Here is a tiny trained network, its code and every weight. The questions are about switching its units off for an input and a class, where a switched-off unit gives its printed mean instead of its output.

import numpy as np


def w(rows, s, z=0):
    codes = np.array(rows[::2]) - 128.0
    scale = np.full(codes.shape[1], s)
    scale[-1] = z or s
    return codes * scale


def f(y):
    return np.maximum(y, 0)


def log_softmax(a):
    a = a - a.max(-1, keepdims=True)
    return a - np.log(np.exp(a).sum(-1, keepdims=True))


def net(x, mask):
    res = np.array(x, float).reshape(1, 7) / 4 @ E
    y = f(res @ A[0][:, :-1].T + A[0][:, -1])
    res = res + np.where(mask, y, B[0][:, -1]) @ B[0][:, :-1]
    return log_softmax(res[-1] @ U[:, :-1].T + U[:, -1])


A, B = {}, {}
E = w([
[3,169,34,107,65,55,252],'x0',
[189,124,18,240,208,240,216],'x1',
[126,127,130,127,128,130,130],'x2',
[130,131,129,130,128,124,128],'x3',
[131,127,127,129,125,128,129],'x4',
[129,131,128,127,131,127,128],'x5',
[197,239,67,40,31,221,104],'x6',
],0.0055)
A[0] = w([
[77,43,179,187,205,64,141,9],'n1',
[32,153,61,122,88,76,228,85],'n2',
[89,138,198,48,69,62,75,147],'n3',
[44,149,67,124,91,83,218,99],'n4',
[237,78,209,162,195,183,2,95],'n5',
[81,134,199,47,64,58,67,139],'n6',
[172,130,49,199,176,206,200,145],'n7',
[84,51,169,178,197,68,138,40],'n8',
[199,246,75,37,44,209,95,2],'n9',
[18,153,46,129,77,66,228,67],'n10',
[216,82,188,159,177,170,19,112],'n11',
[81,47,171,186,200,74,134,44],'n12',
[175,123,38,214,182,212,212,132],'n13',
[171,125,54,201,177,200,205,156],'n14',
[169,128,51,202,184,204,204,142],'n15',
[184,224,88,57,60,195,106,53],'n16',
[81,131,207,37,57,50,66,140],'n17',
[70,43,171,188,204,62,142,29],'n18',
[180,223,91,59,62,192,109,67],'n19',
[166,125,60,195,170,195,195,149],'n20',
],0.0049,0.00085)
B[0] = w([
[110,34,41,216,32,163,184,218],'n1',
[226,198,224,26,172,225,212,209],'n2',
[59,167,133,124,189,32,33,219],'n3',
[213,191,215,34,175,213,206,201],'n4',
[233,199,218,19,169,240,232,254],'n5',
[65,169,136,123,185,40,38,225],'n6',
[67,165,142,125,184,46,33,221],'n7',
[108,49,46,212,38,156,183,209],'n8',
[90,4,14,249,5,153,189,219],'n9',
[228,197,223,21,174,227,219,217],'n10',
[231,192,218,23,169,238,228,232],'n11',
[114,56,60,199,51,153,178,213],'n12',
[60,175,142,112,195,37,25,233],'n13',
[66,172,146,114,182,41,42,221],'n14',
[66,165,140,113,190,40,35,223],'n15',
[94,28,31,233,24,148,177,203],'n16',
[57,170,136,126,195,34,24,233],'n17',
[117,53,62,206,40,152,179,219],'n18',
[93,36,52,223,37,142,174,201],'n19',
[66,165,144,118,189,41,38,211],'n20',
],0.0045,0.0057)
U = w([
[83,162,137,125,165,47,6,255],'0',
[196,169,183,62,147,198,200,101],'1',
[110,49,65,223,65,140,162,21],'2',
],0.012,0.00064)

Each question gives the input, the list of numbers given to net, and the class t.
The units are the neurons (one row each of A and B). Each row of codes is followed by its name. A weight is (code - 128) times the scale printed after its matrix; where a second scale follows, it is the last column's (A, B and U).
mask holds one flag per neuron, in row order. A switched-off neuron (its flag False) gives its mean, the last column of its row in B, instead of its output. The means were averaged over made-up inputs and are rounded, as every weight is.
A unit's drop is (log p(t) with every unit on - log p(t) with that unit switched off) / (log p(t) with every unit on - log p(t) with every unit switched off).
The circuit of an input: a set's keep is (log p(t) with only the set's units on - log p(t) with every unit switched off) / (log p(t) with every unit on - log p(t) with every unit switched off). Starting from the 12 units with the biggest drops (on a tie, the unit counted first), units are removed one at a time, each time the one whose removal leaves the highest keep (on an exact tie, the one counted first), for as long as the keep stays at least 0.8.
circuit, biggest first: the units of the circuit, biggest drop first
k most important neurons: the k neurons with the biggest drops, biggest first
drop when u is switched off: that unit's drop, to one decimal
input [-7,8,-8,-2,1,5,-1], class 0: circuit, biggest first	n13
input [8,-4,1,-4,3,-7,-6], class 1: 3 most important neurons	n10; n2; n4
input [2,6,3,7,7,-3,8], class 2: 2 most important neurons	n9; n16
input [7,4,2,0,0,4,4], class 1: 2 most important neurons	n10; n2
input [6,-5,5,3,0,-8,7], class 2: 4 most important neurons	n9; n16; n19; n5
input [-7,-3,6,-6,1,6,8], class 2: 2 most important neurons	n9; n16
input [4,-2,-7,7,-2,0,-4], class 1: 2 most important neurons	n10; n2
input [-7,1,2,-1,-2,-2,-8], class 2: 4 most important neurons	n1; n8; n18; n12
input [6,-4,-3,8,1,3,-3], class 1: 3 most important neurons	n10; n2; n4
input [-8,8,1,3,4,3,1], class 0: drop when n4 is switched off	0.1
input [-6,7,5,1,0,3,8], class 2: drop when n20 is switched off	-0.1
input [2,6,-8,1,6,2,-1], class 0: drop when n12 is switched off	0.0
